Below is a small trained network, with its code and all its weights. Each question gives an input and a class and asks what happens when units are switched off, that is, made to give their printed mean instead of their output.

import numpy as np


def w(rows, s, z=0):
    codes = np.array(rows[::2]) - 128.0
    scale = np.full(codes.shape[1], s)
    scale[-1] = z or s
    return codes * scale


def f(y):
    return np.maximum(y, 0)


def log_softmax(a):
    a = a - a.max(-1, keepdims=True)
    return a - np.log(np.exp(a).sum(-1, keepdims=True))


def net(x, mask):
    res = np.array(x, float).reshape(1, 5) / 4 @ E
    y = f(res @ A[0][:, :-1].T + A[0][:, -1])
    res = res + np.where(mask, y, B[0][:, -1]) @ B[0][:, :-1]
    return log_softmax(res[-1] @ U[:, :-1].T + U[:, -1])


A, B = {}, {}
E = w([
[9,182,57],'x0',
[94,23,87],'x1',
[207,108,69],'x2',
[104,104,88],'x3',
[162,254,61],'x4',
],0.0064)
A[0] = w([
[148,46,49,221],'neuron 0',
[152,148,192,179],'neuron 1',
[95,93,141,129],'neuron 2',
[131,210,61,254],'neuron 3',
[98,109,154,137],'neuron 4',
[158,208,120,110],'neuron 5',
[68,122,127,89],'neuron 6',
[99,175,116,201],'neuron 7',
[188,169,111,177],'neuron 8',
[90,194,86,232],'neuron 9',
[175,134,165,211],'neuron 10',
[68,107,105,106],'neuron 11',
[147,111,252,228],'neuron 12',
[163,74,48,212],'neuron 13',
[65,168,166,112],'neuron 14',
[185,243,215,115],'neuron 15',
[79,173,142,197],'neuron 16',
],0.015,0.0033)
B[0] = w([
[40,119,93,218],'neuron 0',
[147,121,79,192],'neuron 1',
[164,150,102,170],'neuron 2',
[101,173,158,253],'neuron 3',
[152,82,147,166],'neuron 4',
[75,137,183,199],'neuron 5',
[123,56,198,170],'neuron 6',
[65,118,239,198],'neuron 7',
[100,132,106,196],'neuron 8',
[78,177,173,236],'neuron 9',
[144,98,57,195],'neuron 10',
[69,188,161,177],'neuron 11',
[249,40,82,255],'neuron 12',
[1,161,43,204],'neuron 13',
[108,158,185,189],'neuron 14',
[157,106,138,240],'neuron 15',
[171,137,156,200],'neuron 16',
],0.007,0.0088)
U = w([
[64,250,156,63],'0',
[24,184,73,163],'1',
[128,63,126,254],'2',
[107,92,245,41],'3',
],0.011,0.0026)

Each question gives the input, the list of numbers given to net, and the class t.
The units are the neurons (one row each of A and B). Each row of codes is followed by its name. A weight is (code - 128) times the scale printed after its matrix; where a second scale follows, it is the last column's (A, B and U).
mask holds one flag per neuron, in row order. A switched-off neuron (its flag False) gives its mean, the last column of its row in B, instead of its output. The means were averaged over made-up inputs and are rounded, as every weight is.
A unit's drop is (log p(t) with every unit on - log p(t) with that unit switched off) / (log p(t) with every unit on - log p(t) with every unit switched off).
The circuit of an input: a set's keep is (log p(t) with only the set's units on - log p(t) with every unit switched off) / (log p(t) with every unit on - log p(t) with every unit switched off). Starting from the 12 units with the biggest drops (on a tie, the unit counted first), units are removed one at a time, each time the one whose removal leaves the highest keep (on an exact tie, the one counted first), for as long as the keep stays at least 0.8.
units of the circuit, in order: the units of the circuit, biggest drop first
most important unit: the unit with the biggest drop
top k neurons: the k neurons with the biggest drops, biggest first
drop of u: that unit's drop, to one decimal
input [7,-1,2,2,-3], class 0: most important unit : neuron 12
input [-3,1,4,4,-1], class 1: units of the circuit, in order : [neuron 13; neuron 0]
input [0,2,-4,-4,-8], class 2: units of the circuit, in order : [neuron 12; neuron 7]
input [5,8,-7,-6,1], class 3: units of the circuit, in order : [neuron 6; neuron 13]
input [-7,5,-1,7,3], class 1: units of the circuit, in order : [neuron 13; neuron 0]
input [-7,8,1,-8,8], class 1: top 2 neurons : [neuron 13; neuron 12]
input [7,4,-2,-2,0], class 0: top 2 neurons : [neuron 12; neuron 11]
input [3,5,-7,-2,2], class 3: top 2 neurons : [neuron 6; neuron 13]
input [-2,5,-1,1,0], class 1: top 2 neurons : [neuron 12; neuron 13]
input [-6,-2,-6,-3,8], class 3: top 2 neurons : [neuron 15; neuron 13]
input [-5,4,-1,3,4], class 1: top 2 neurons : [neuron 12; neuron 13]
input [-3,2,8,-2,-2], class 1: top 2 neurons : [neuron 13; neuron 0]
input [-5,-5,-8,-2,5], class 3: drop of neuron 15 : 0.2
input [-6,8,3,6,2], class 1: units of the circuit, in order : [neuron 13]
input [-6,-6,-5,7,4], class 2: drop of neuron 5 : -0.2
input [8,2,6,-5,2], class 0: drop of neuron 9 : 0.2
